Here is a tiny trained network, its code and every weight. The questions are about switching its units off for an input and a target symbol, where a switched-off unit gives its printed mean instead of its output.

import numpy as np


def w(rows, s, z=0):
    codes = np.array(rows[::2]) - 128.0
    scale = np.full(codes.shape[1], s)
    scale[-1] = z or s
    return codes * scale


def norm(h):
    return h / np.sqrt((h * h).mean(-1, keepdims=True) + 1e-5)


def f(y):
    return np.maximum(y, 0)


def softmax(a):
    e = np.exp(a - a.max(-1, keepdims=True))
    return e / e.sum(-1, keepdims=True)


def log_softmax(a):
    a = a - a.max(-1, keepdims=True)
    return a - np.log(np.exp(a).sum(-1, keepdims=True))


def net(x, mask):
    ids = ['αγδεζηλξπστφψω'.index(c) for c in x.split()]
    T = len(ids)
    res = E[ids] + P[:T]
    u = 0
    for l in range(3):
        r = norm(res)
        for j in range(2):
            rows = slice(2 * j, 2 * j + 2)
            q, k, v = (r @ M[l][rows].T for M in (Q, K, V))
            z = softmax(np.where(np.tri(T) > 0, q @ k.T / 2**0.5, -1e9)) @ v
            o = O[l][rows]
            res = res + np.where(mask[u + j], z, o[:, -1]) @ o[:, :-1]
        u += 2
        y = f(norm(res) @ A[l][:, :-1].T + A[l][:, -1])
        res = res + np.where(mask[u : u + 4], y, B[l][:, -1]) @ B[l][:, :-1]
        u += 4
    return log_softmax(norm(res)[-1] @ U[:, :-1].T + U[:, -1])


Q, K, V, O, A, B = {}, {}, {}, {}, {}, {}
E = w([
[39,104,232],'α',
[48,58,162],'γ',
[252,134,166],'δ',
[36,136,178],'ε',
[114,153,131],'ζ',
[145,38,104],'η',
[36,107,95],'λ',
[198,165,77],'ξ',
[203,33,75],'π',
[160,193,189],'σ',
[190,136,148],'τ',
[132,105,60],'φ',
[116,41,27],'ψ',
[125,58,248],'ω',
],0.011)
P = w([
[1,250,150],'0',
[229,52,207],'1',
[218,49,213],'2',
[164,125,103],'3',
[140,109,130],'4',
[214,95,159],'5',
],0.0057)
Q[0] = w([
[168,160,153],'L0H1',
[84,89,112],'L0H1',
[165,31,18],'L0H2',
[127,36,3],'L0H2',
],0.021)
K[0] = w([
[115,148,124],'L0H1',
[144,109,142],'L0H1',
[200,147,84],'L0H2',
[253,148,116],'L0H2',
],0.035)
V[0] = w([
[164,126,236],'L0H1',
[7,166,64],'L0H1',
[146,142,125],'L0H2',
[217,179,113],'L0H2',
],0.011)
O[0] = w([
[167,168,231,166],'L0H1',
[102,189,2,116],'L0H1',
[135,143,124,97],'L0H2',
[190,227,103,3],'L0H2',
],0.0089,0.0015)
A[0] = w([
[49,159,1,210],'L0N1',
[140,53,197,147],'L0N2',
[152,145,81,4],'L0N3',
[255,155,9,42],'L0N4',
],0.0084,0.0011)
B[0] = w([
[252,118,81,240],'L0N1',
[187,107,145,255],'L0N2',
[169,133,122,151],'L0N3',
[187,136,234,221],'L0N4',
],0.011,0.0053)
Q[1] = w([
[71,252,114],'L1H1',
[175,175,118],'L1H1',
[138,169,106],'L1H2',
[160,133,116],'L1H2',
],0.026)
K[1] = w([
[248,3,139],'L1H1',
[173,223,90],'L1H1',
[75,81,103],'L1H2',
[128,166,59],'L1H2',
],0.019)
V[1] = w([
[142,165,198],'L1H1',
[180,26,169],'L1H1',
[123,130,130],'L1H2',
[4,169,159],'L1H2',
],0.015)
O[1] = w([
[205,191,71,90],'L1H1',
[174,5,48,115],'L1H1',
[127,132,119,123],'L1H2',
[116,189,2,2],'L1H2',
],0.0096,0.012)
A[1] = w([
[129,100,248,164],'L1N1',
[82,93,132,4],'L1N2',
[190,175,45,35],'L1N3',
[169,193,186,130],'L1N4',
],0.014,0.0018)
B[1] = w([
[201,161,13,251],'L1N1',
[85,80,180,138],'L1N2',
[188,221,254,140],'L1N3',
[32,2,232,181],'L1N4',
],0.01,0.015)
Q[2] = w([
[75,211,62],'L2H1',
[206,77,145],'L2H1',
[139,172,55],'L2H2',
[235,3,198],'L2H2',
],0.028)
K[2] = w([
[168,3,184],'L2H1',
[98,167,145],'L2H1',
[101,115,198],'L2H2',
[42,223,100],'L2H2',
],0.033)
V[2] = w([
[118,165,242],'L2H1',
[4,139,108],'L2H1',
[183,8,126],'L2H2',
[199,209,29],'L2H2',
],0.031)
O[2] = w([
[205,93,221,204],'L2H1',
[35,99,180,69],'L2H1',
[131,59,50,213],'L2H2',
[78,252,57,9],'L2H2',
],0.028,0.016)
A[2] = w([
[108,18,119,253],'L2N1',
[43,207,137,96],'L2N2',
[160,171,253,209],'L2N3',
[93,168,34,134],'L2N4',
],0.021,0.004)
B[2] = w([
[120,226,106,248],'L2N1',
[126,2,102,145],'L2N2',
[79,184,26,217],'L2N3',
[97,195,174,147],'L2N4',
],0.03,0.017)
U = w([
[185,131,138,250],'α',
[167,62,200,148],'γ',
[184,240,81,104],'δ',
[188,149,235,104],'ε',
[157,173,4,83],'ζ',
[51,143,21,108],'η',
[82,7,209,93],'λ',
[43,204,124,118],'ξ',
[71,109,254,93],'π',
[12,83,145,110],'σ',
[131,222,216,111],'τ',
[98,7,57,127],'φ',
[166,120,135,106],'ψ',
[175,101,15,90],'ω',
],0.02,0.017)

Each question gives the input, a string of symbols that net reads in full, and the target symbol t.
The units are the heads (2 rows each of Q, K, V and O) and the neurons (one row each of A and B). Each row of codes is followed by its name. A weight is (code - 128) times the scale printed after its matrix; where a second scale follows, it is the last column's (O, A, B and U).
mask holds one flag per unit, layer by layer, with each layer's heads first. A switched-off unit (its flag False) gives its mean, the last column of its rows in O or B, instead of its output. The means were averaged over made-up inputs and are rounded, as every weight is.
A unit's drop is (log p(t) with every unit on - log p(t) with that unit switched off) / (log p(t) with every unit on - log p(t) with every unit switched off).
The circuit of an input: a set's keep is (log p(t) with only the set's units on - log p(t) with every unit switched off) / (log p(t) with every unit on - log p(t) with every unit switched off). Starting from the 12 units with the biggest drops (on a tie, the unit counted first), units are removed one at a time, each time the one whose removal leaves the highest keep (on an exact tie, the one counted first), for as long as the keep stays at least 0.8.
units of the circuit, in order: the units of the circuit, biggest drop first
most important unit: the unit with the biggest drop
top k neurons: the k neurons with the biggest drops, biggest first
heads that matter: for each layer, one digit per head in row order, 1 if its drop is at least 0.15 and else 0, layers parted by /
input η ψ η δ σ λ, target φ: heads that matter => 11 / 10 / 11
input π α τ τ δ, target ω: units of the circuit, in order => L2H2, L1H1
input φ α δ, target δ: top 2 neurons => L0N1, L1N4
input ω δ σ η ω λ, target ζ: units of the circuit, in order => L1H1, L2H2
input η φ ω, target φ: most important unit => L0H2
input γ π ω, target λ: top 2 neurons => L1N1, L0N1
input α τ ζ σ ε ε, target ξ: units of the circuit, in order => L1H2, L2H2
input φ ε τ δ η, target δ: top 2 neurons => L0N1, L1N4
input φ λ α ζ, target δ: units of the circuit, in order => L0H1, L2H2, L1N3
input φ γ σ ε ω φ, target δ: units of the circuit, in order => L0H1, L2H2
input ψ δ λ ψ η λ, target η: units of the circuit, in order => L0H1, L2H1
input α τ ψ, target ξ: units of the circuit, in order => L1H2, L2H2
input η ω α σ, target φ: heads that matter => 01 / 10 / 11
input τ α δ, target ε: top 3 neurons => L1N1, L1N4, L0N1
input η π λ ε, target φ: units of the circuit, in order => L0H2, L2H2, L1H1
input η η η γ, target φ: top 2 neurons => L0N1, L1N1
input π τ ψ α, target ω: heads that matter => 00 / 00 / 11
input ε η δ η φ, target π: most important unit => L1H1
input ζ α ω ω τ, target γ: top 4 neurons => L0N2, L1N4, L0N1, L1N1
input λ φ α α, target σ: most important unit => L2H1
input ζ α ψ, target γ: heads that matter => 10 / 10 / 01
input ζ α η σ ε, target γ: top 2 neurons => L0N2, L0N1
input γ γ η η, target λ: heads that matter => 11 / 10 / 11
input λ δ η, target σ: heads that matter => 01 / 10 / 10
input ε η γ, target π: top 2 neurons => L1N1, L0N1
